Here is a tiny trained network, its code and every weight. The questions are about switching its units off for an input and a target symbol, where a switched-off unit gives its printed mean instead of its output.

import numpy as np


def w(rows, s, z=0):
    codes = np.array(rows[::2]) - 128.0
    scale = np.full(codes.shape[1], s)
    scale[-1] = z or s
    return codes * scale


def norm(h):
    return h / np.sqrt((h * h).mean(-1, keepdims=True) + 1e-5)


def f(y):
    return np.maximum(y, 0)


def softmax(a):
    e = np.exp(a - a.max(-1, keepdims=True))
    return e / e.sum(-1, keepdims=True)


def log_softmax(a):
    a = a - a.max(-1, keepdims=True)
    return a - np.log(np.exp(a).sum(-1, keepdims=True))


def net(x, mask):
    ids = ['αβγδηθλμπτφψω'.index(c) for c in x.split()]
    T = len(ids)
    res = E[ids] + P[:T]
    r = norm(res)
    for j in range(3):
        rows = slice(2 * j, 2 * j + 2)
        q, k, v = (r @ M[0][rows].T for M in (Q, K, V))
        z = softmax(np.where(np.tri(T) > 0, q @ k.T / 2**0.5, -1e9)) @ v
        o = O[0][rows]
        res = res + np.where(mask[j], z, o[:, -1]) @ o[:, :-1]
    y = f(norm(res) @ A[0][:, :-1].T + A[0][:, -1])
    res = res + np.where(mask[3:15], y, B[0][:, -1]) @ B[0][:, :-1]
    return log_softmax(norm(res)[-1] @ U[:, :-1].T + U[:, -1])


Q, K, V, O, A, B = {}, {}, {}, {}, {}, {}
E = w([
[148,61,114,130],'α',
[18,102,167,100],'β',
[112,113,84,254],'γ',
[140,162,195,149],'δ',
[140,74,114,135],'η',
[146,69,115,131],'θ',
[145,70,113,134],'λ',
[107,115,152,87],'μ',
[146,182,68,8],'π',
[46,207,134,96],'τ',
[145,101,118,128],'φ',
[95,185,66,197],'ψ',
[155,172,122,67],'ω',
],0.023)
P = w([
[75,253,53,144],'0',
[161,94,113,135],'1',
[149,111,97,151],'2',
[142,148,83,153],'3',
[94,130,92,32],'4',
[117,148,75,33],'5',
[104,145,71,26],'6',
[83,132,86,42],'7',
[95,145,75,46],'8',
[122,152,89,90],'9',
[110,185,85,77],'10',
[100,157,74,101],'11',
],0.0038)
Q[0] = w([
[195,8,111,66],'h1',
[125,132,193,116],'h1',
[70,168,162,9],'h2',
[150,195,208,128],'h2',
[86,208,151,56],'h3',
[208,184,131,106],'h3',
],0.012)
K[0] = w([
[57,69,13,21],'h1',
[127,123,148,141],'h1',
[147,143,252,148],'h2',
[154,125,135,193],'h2',
[155,150,158,91],'h3',
[199,130,150,116],'h3',
],0.016)
V[0] = w([
[129,217,123,86],'h1',
[178,147,237,158],'h1',
[76,160,214,132],'h2',
[66,50,40,61],'h2',
[109,102,254,143],'h3',
[85,228,93,96],'h3',
],0.0094)
O[0] = w([
[60,138,152,70,45],'h1',
[116,156,224,237,20],'h1',
[93,136,144,205,161],'h2',
[104,2,101,42,254],'h2',
[119,76,169,130,69],'h3',
[210,105,137,116,135],'h3',
],0.0089,0.0029)
A[0] = w([
[167,94,107,108,148],'n1',
[57,97,110,167,125],'n2',
[63,193,127,105,56],'n3',
[130,207,191,169,108],'n4',
[81,144,131,106,48],'n5',
[158,171,250,170,151],'n6',
[71,128,207,164,185],'n7',
[74,112,168,165,76],'n8',
[140,150,139,49,106],'n9',
[123,80,95,102,124],'n10',
[82,181,126,96,2],'n11',
[127,217,68,167,148],'n12',
],0.015,0.0067)
B[0] = w([
[139,131,167,165,224],'n1',
[182,194,158,127,181],'n2',
[131,77,102,195,157],'n3',
[118,214,218,205,198],'n4',
[59,93,156,92,138],'n5',
[110,246,75,126,203],'n6',
[157,192,88,89,207],'n7',
[130,190,170,85,162],'n8',
[182,86,163,216,179],'n9',
[110,165,163,161,255],'n10',
[48,89,156,158,136],'n11',
[99,67,139,95,189],'n12',
],0.011,0.0086)
U = w([
[118,131,124,126,93],'α',
[134,83,253,153,75],'β',
[135,131,147,143,64],'γ',
[120,118,155,150,89],'δ',
[81,141,39,120,130],'η',
[123,128,109,117,106],'θ',
[118,137,107,126,89],'λ',
[10,94,164,206,41],'μ',
[73,144,176,37,115],'π',
[110,129,85,249,45],'τ',
[173,168,96,35,93],'φ',
[248,148,205,113,35],'ψ',
[131,184,162,185,254],'ω',
],0.017,0.0083)

Each question gives the input, a string of symbols that net reads in full, and the target symbol t.
The units are the heads (2 rows each of Q, K, V and O) and the neurons (one row each of A and B). Each row of codes is followed by its name. A weight is (code - 128) times the scale printed after its matrix; where a second scale follows, it is the last column's (O, A, B and U).
mask holds one flag per unit, heads first, then neurons. A switched-off unit (its flag False) gives its mean, the last column of its rows in O or B, instead of its output. The means were averaged over made-up inputs and are rounded, as every weight is.
A unit's drop is (log p(t) with every unit on - log p(t) with that unit switched off) / (log p(t) with every unit on - log p(t) with every unit switched off).
The circuit of an input: a set's keep is (log p(t) with only the set's units on - log p(t) with every unit switched off) / (log p(t) with every unit on - log p(t) with every unit switched off). Starting from the 12 units with the biggest drops (on a tie, the unit counted first), units are removed one at a time, each time the one whose removal leaves the highest keep (on an exact tie, the one counted first), for as long as the keep stays at least 0.8.
circuit, biggest first: the units of the circuit, biggest drop first
unit that matters most: the unit with the biggest drop
k most important neurons: the k neurons with the biggest drops, biggest first
which heads matter: for each layer, one digit per head in row order, 1 if its drop is at least 0.15 and else 0, layers parted by /
drop of u: that unit's drop, to one decimal
input τ λ θ, target τ: unit that matters most : h1
input π ω λ, target π: which heads matter : 101
input ψ δ ω φ, target ψ: which heads matter : 011
input μ α δ α, target μ: which heads matter : 011
input η ω ω η, target η: circuit, biggest first : h3, h2
input ψ δ η, target ψ: which heads matter : 011
input τ θ β, target π: which heads matter : 000
input π ω θ, target π: which heads matter : 101
input ω θ τ π ω β λ β η, target β: 2 most important neurons : n6, n7
input β γ φ η β β λ β β π μ θ, target β: which heads matter : 000
input β α μ φ, target β: which heads matter : 010
input λ π θ ω φ ω λ ψ τ, target μ: which heads matter : 000
input β μ τ λ, target β: which heads matter : 000
input φ η φ, target φ: unit that matters most : h2
input τ η η, target τ: circuit, biggest first : n4, h3
input β τ φ, target β: circuit, biggest first : n6, n7
input β α λ, target β: 4 most important neurons : n6, n7, n1, n10
input ψ θ ψ φ, target ψ: 2 most important neurons : n6, n1
input π η δ φ, target π: drop of h2 : 0.4
input μ μ α, target μ: unit that matters most : h3
